Below is a small trained network, with its code and all its weights. Each question gives an input and a target symbol and asks what happens when units are switched off, that is, made to give their printed mean instead of their output.

import numpy as np


def w(rows, s, z=0):
    codes = np.array(rows[::2]) - 128.0
    scale = np.full(codes.shape[1], s)
    scale[-1] = z or s
    return codes * scale


def norm(h):
    return h / np.sqrt((h * h).mean(-1, keepdims=True) + 1e-5)


def f(y):
    return y / 2 * (1 + np.tanh(0.7978845608 * (y + 0.044715 * y**3)))


def softmax(a):
    e = np.exp(a - a.max(-1, keepdims=True))
    return e / e.sum(-1, keepdims=True)


def log_softmax(a):
    a = a - a.max(-1, keepdims=True)
    return a - np.log(np.exp(a).sum(-1, keepdims=True))


def net(x, mask):
    ids = ['αβγδεζηξστφω'.index(c) for c in x.split()]
    T = len(ids)
    res = E[ids] + P[:T]
    u = 0
    for l in range(2):
        r = norm(res)
        for j in range(2):
            rows = slice(3 * j, 3 * j + 3)
            q, k, v = (r @ M[l][rows].T for M in (Q, K, V))
            z = softmax(np.where(np.tri(T) > 0, q @ k.T / 3**0.5, -1e9)) @ v
            o = O[l][rows]
            res = res + np.where(mask[u + j], z, o[:, -1]) @ o[:, :-1]
        u += 2
        y = f(norm(res) @ A[l][:, :-1].T + A[l][:, -1])
        res = res + np.where(mask[u : u + 12], y, B[l][:, -1]) @ B[l][:, :-1]
        u += 12
    return log_softmax(norm(res)[-1] @ U[:, :-1].T + U[:, -1])


Q, K, V, O, A, B = {}, {}, {}, {}, {}, {}
E = w([
[230,89,181,93,162,156,118],'α',
[65,71,42,163,123,160,95],'β',
[207,167,192,162,198,131,109],'γ',
[75,60,55,106,201,191,92],'δ',
[122,120,74,96,192,125,149],'ε',
[79,23,107,113,88,197,130],'ζ',
[26,163,97,99,120,153,126],'η',
[195,125,73,73,167,144,78],'ξ',
[166,59,144,156,133,135,142],'σ',
[22,84,37,2,85,128,67],'τ',
[58,204,83,33,144,96,135],'φ',
[85,110,152,128,146,155,180],'ω',
],0.0094)
P = w([
[137,124,150,162,111,109,142],'0',
[103,52,171,77,132,132,50],'1',
[88,154,144,96,155,198,141],'2',
[111,86,82,166,138,129,136],'3',
[106,63,183,78,133,126,56],'4',
[123,174,76,102,74,247,183],'5',
[117,88,90,170,139,128,133],'6',
],0.016)
Q[0] = w([
[138,61,95,246,93,3,192],'L0H0',
[127,116,157,123,146,3,85],'L0H0',
[64,137,109,186,201,165,88],'L0H0',
[186,176,116,147,161,230,162],'L0H1',
[158,157,48,128,32,226,175],'L0H1',
[145,131,84,200,113,78,162],'L0H1',
],0.0075)
K[0] = w([
[164,72,62,146,89,94,133],'L0H0',
[132,59,148,103,70,51,87],'L0H0',
[99,102,119,70,132,163,133],'L0H0',
[164,169,84,121,188,168,146],'L0H1',
[128,166,109,43,173,255,131],'L0H1',
[134,83,94,72,67,108,79],'L0H1',
],0.009)
V[0] = w([
[85,170,211,127,128,166,125],'L0H0',
[177,173,127,105,160,150,66],'L0H0',
[157,134,134,142,128,84,206],'L0H0',
[170,181,119,176,89,160,40],'L0H1',
[105,183,158,149,206,103,52],'L0H1',
[130,149,254,169,6,138,110],'L0H1',
],0.0064)
O[0] = w([
[59,101,61,103,249,150,138,238],'L0H0',
[180,42,41,78,104,183,162,89],'L0H0',
[85,227,161,54,117,192,179,2],'L0H0',
[3,55,126,82,121,144,219,61],'L0H1',
[237,83,121,160,158,86,76,140],'L0H1',
[94,89,15,84,174,62,128,118],'L0H1',
],0.0046,0.0037)
A[0] = w([
[192,107,143,46,155,142,102,128],'L0N0',
[139,41,114,121,54,82,139,83],'L0N1',
[145,125,180,206,113,94,71,75],'L0N2',
[155,184,179,92,104,93,148,55],'L0N3',
[137,144,92,165,29,54,150,128],'L0N4',
[120,112,159,127,126,82,229,142],'L0N5',
[176,144,175,156,204,17,215,3],'L0N6',
[118,85,64,75,145,76,95,85],'L0N7',
[72,104,80,227,155,158,76,185],'L0N8',
[97,155,133,30,109,179,1,187],'L0N9',
[125,168,74,135,123,55,175,52],'L0N10',
[154,89,71,202,151,75,166,88],'L0N11',
],0.009,0.0033)
B[0] = w([
[24,134,165,108,49,120,98,152],'L0N0',
[151,138,181,17,131,51,88,139],'L0N1',
[148,36,36,170,188,168,54,140],'L0N2',
[45,124,168,138,91,135,255,119],'L0N3',
[118,103,15,194,85,5,122,131],'L0N4',
[29,77,181,103,136,222,131,122],'L0N5',
[138,94,111,111,184,110,217,134],'L0N6',
[181,151,101,216,185,156,70,180],'L0N7',
[176,164,139,75,100,106,72,254],'L0N8',
[203,117,165,206,130,109,146,236],'L0N9',
[111,172,90,234,210,145,101,131],'L0N10',
[210,120,132,208,53,236,90,161],'L0N11',
],0.0063,0.0098)
Q[1] = w([
[175,155,61,142,92,141,147],'L1H0',
[103,127,222,166,150,64,72],'L1H0',
[111,106,125,120,121,78,130],'L1H0',
[56,153,97,68,159,178,124],'L1H1',
[107,141,201,84,254,101,17],'L1H1',
[157,121,38,172,77,129,139],'L1H1',
],0.0096)
K[1] = w([
[161,117,106,125,153,179,58],'L1H0',
[133,62,76,162,55,86,226],'L1H0',
[125,162,89,136,165,97,165],'L1H0',
[81,207,176,93,154,177,170],'L1H1',
[2,84,80,172,46,54,168],'L1H1',
[198,161,85,104,110,207,79],'L1H1',
],0.0087)
V[1] = w([
[234,127,144,64,112,32,148],'L1H0',
[121,86,161,140,72,35,8],'L1H0',
[72,103,56,221,57,79,165],'L1H0',
[184,192,200,131,91,74,159],'L1H1',
[162,254,9,141,215,69,151],'L1H1',
[198,110,62,139,78,122,28],'L1H1',
],0.0059)
O[1] = w([
[234,96,69,104,218,129,142,67],'L1H0',
[116,110,59,92,125,152,255,253],'L1H0',
[170,92,75,106,24,179,171,66],'L1H0',
[175,86,181,103,62,120,164,82],'L1H1',
[137,148,143,51,110,78,138,254],'L1H1',
[34,142,207,107,129,124,149,239],'L1H1',
],0.0083,0.0041)
A[1] = w([
[47,206,146,62,93,134,117,103],'L1N0',
[158,74,138,91,133,1,135,3],'L1N1',
[175,126,122,22,83,117,198,63],'L1N2',
[183,184,124,225,98,194,166,50],'L1N3',
[135,183,85,162,57,61,148,13],'L1N4',
[90,174,160,121,133,145,123,159],'L1N5',
[73,171,116,212,177,90,195,108],'L1N6',
[72,156,144,167,116,87,81,112],'L1N7',
[176,134,65,146,145,12,97,11],'L1N8',
[161,89,160,161,165,78,39,166],'L1N9',
[117,150,167,97,189,140,183,159],'L1N10',
[71,68,189,66,120,137,144,92],'L1N11',
],0.0097,0.0028)
B[1] = w([
[136,78,188,69,199,63,102,251],'L1N0',
[149,203,45,200,186,63,170,173],'L1N1',
[157,155,175,77,145,254,44,157],'L1N2',
[196,126,132,93,60,1,120,162],'L1N3',
[107,152,125,151,210,144,20,143],'L1N4',
[152,96,143,149,157,92,100,190],'L1N5',
[166,138,175,198,60,203,154,161],'L1N6',
[170,76,100,54,121,145,64,202],'L1N7',
[52,205,171,148,71,131,173,162],'L1N8',
[99,167,101,98,130,133,241,255],'L1N9',
[93,58,48,172,52,94,83,167],'L1N10',
[101,250,138,144,88,113,145,165],'L1N11',
],0.0075,0.0068)
U = w([
[214,182,122,10,137,223,141,35],'α',
[96,141,36,161,255,195,110,36],'β',
[120,194,23,67,162,53,220,171],'γ',
[52,143,162,29,30,176,178,107],'δ',
[213,90,127,178,227,112,205,182],'ε',
[144,93,248,200,80,151,90,93],'ζ',
[45,115,217,152,156,149,211,153],'η',
[118,15,78,153,91,111,185,255],'ξ',
[129,239,100,208,109,129,34,69],'σ',
[248,123,139,95,33,29,145,85],'τ',
[119,89,154,74,209,52,39,133],'φ',
[77,85,10,111,34,139,88,137],'ω',
],0.0078,0.0029)

Each question gives the input, a string of symbols that net reads in full, and the target symbol t.
The units are the heads (3 rows each of Q, K, V and O) and the neurons (one row each of A and B). Each row of codes is followed by its name. A weight is (code - 128) times the scale printed after its matrix; where a second scale follows, it is the last column's (O, A, B and U).
mask holds one flag per unit, layer by layer, with each layer's heads first. A switched-off unit (its flag False) gives its mean, the last column of its rows in O or B, instead of its output. The means were averaged over made-up inputs and are rounded, as every weight is.
A unit's drop is (log p(t) with every unit on - log p(t) with that unit switched off) / (log p(t) with every unit on - log p(t) with every unit switched off).
The circuit of an input: a set's keep is (log p(t) with only the set's units on - log p(t) with every unit switched off) / (log p(t) with every unit on - log p(t) with every unit switched off). Starting from the 12 units with the biggest drops (on a tie, the unit counted first), units are removed one at a time, each time the one whose removal leaves the highest keep (on an exact tie, the one counted first), for as long as the keep stays at least 0.8.
units of the circuit, in order: the units of the circuit, biggest drop first
unit that matters most: the unit with the biggest drop
top k neurons: the k neurons with the biggest drops, biggest first
k most important neurons of layer l: the k neurons of layer l with the biggest drops, biggest first
which heads matter: for each layer, one digit per head in row order, 1 if its drop is at least 0.15 and else 0, layers parted by /
input τ φ ξ, target δ: which heads matter	01 / 01
input α η η η γ, target β: unit that matters most	L1H1
input δ η ξ, target ζ: units of the circuit, in order	[L1H1, L0H1, L0N9]
input β τ η, target η: which heads matter	11 / 11
input η η τ, target φ: units of the circuit, in order	[L1N0, L1N9]
input δ η ε γ γ ζ, target τ: units of the circuit, in order	[L0H1, L1N3]
input η η τ η σ φ, target δ: units of the circuit, in order	[L0N7, L0H1, L1N1]
input ζ τ τ δ τ, target ξ: 2 most important neurons of layer 0	[L0N7, L0N5]
input η φ γ φ φ δ, target β: 2 most important neurons of layer 0	[L0N0, L0N9]
input η η η η η ω τ, target γ: top 2 neurons	[L0N1, L1N9]
input η ε γ β, target ω: which heads matter	10 / 01
input τ ω γ ε β, target α: top 3 neurons	[L0N4, L1N2, L0N8]
input η γ δ, target φ: 2 most important neurons of layer 1	[L1N10, L1N9]
input γ η γ ε τ γ, target β: top 2 neurons	[L0N9, L0N11]
input η η η η η φ η, target φ: which heads matter	00 / 01
input σ γ γ γ γ, target ω: which heads matter	11 / 11
input η η σ, target φ: unit that matters most	L0H0
input η φ ω δ σ, target γ: 2 most important neurons of layer 1	[L1N1, L1N9]
input φ η η, target α: which heads matter	11 / 01
input δ τ ξ η φ, target η: top 2 neurons	[L0N8, L0N9]
input γ φ φ ε, target τ: top 3 neurons	[L0N11, L1N3, L0N8]
input φ φ γ η η, target τ: unit that matters most	L1H0
input η ξ η ω, target ζ: which heads matter	00 / 01
input η φ η ω, target ζ: top 2 neurons	[L0N11, L0N9]
input γ ε η, target β: 3 most important neurons of layer 0	[L0N9, L0N6, L0N5]
input η γ η φ ξ γ η, target φ: which heads matter	00 / 00
input φ τ η η τ γ, target φ: which heads matter	11 / 10
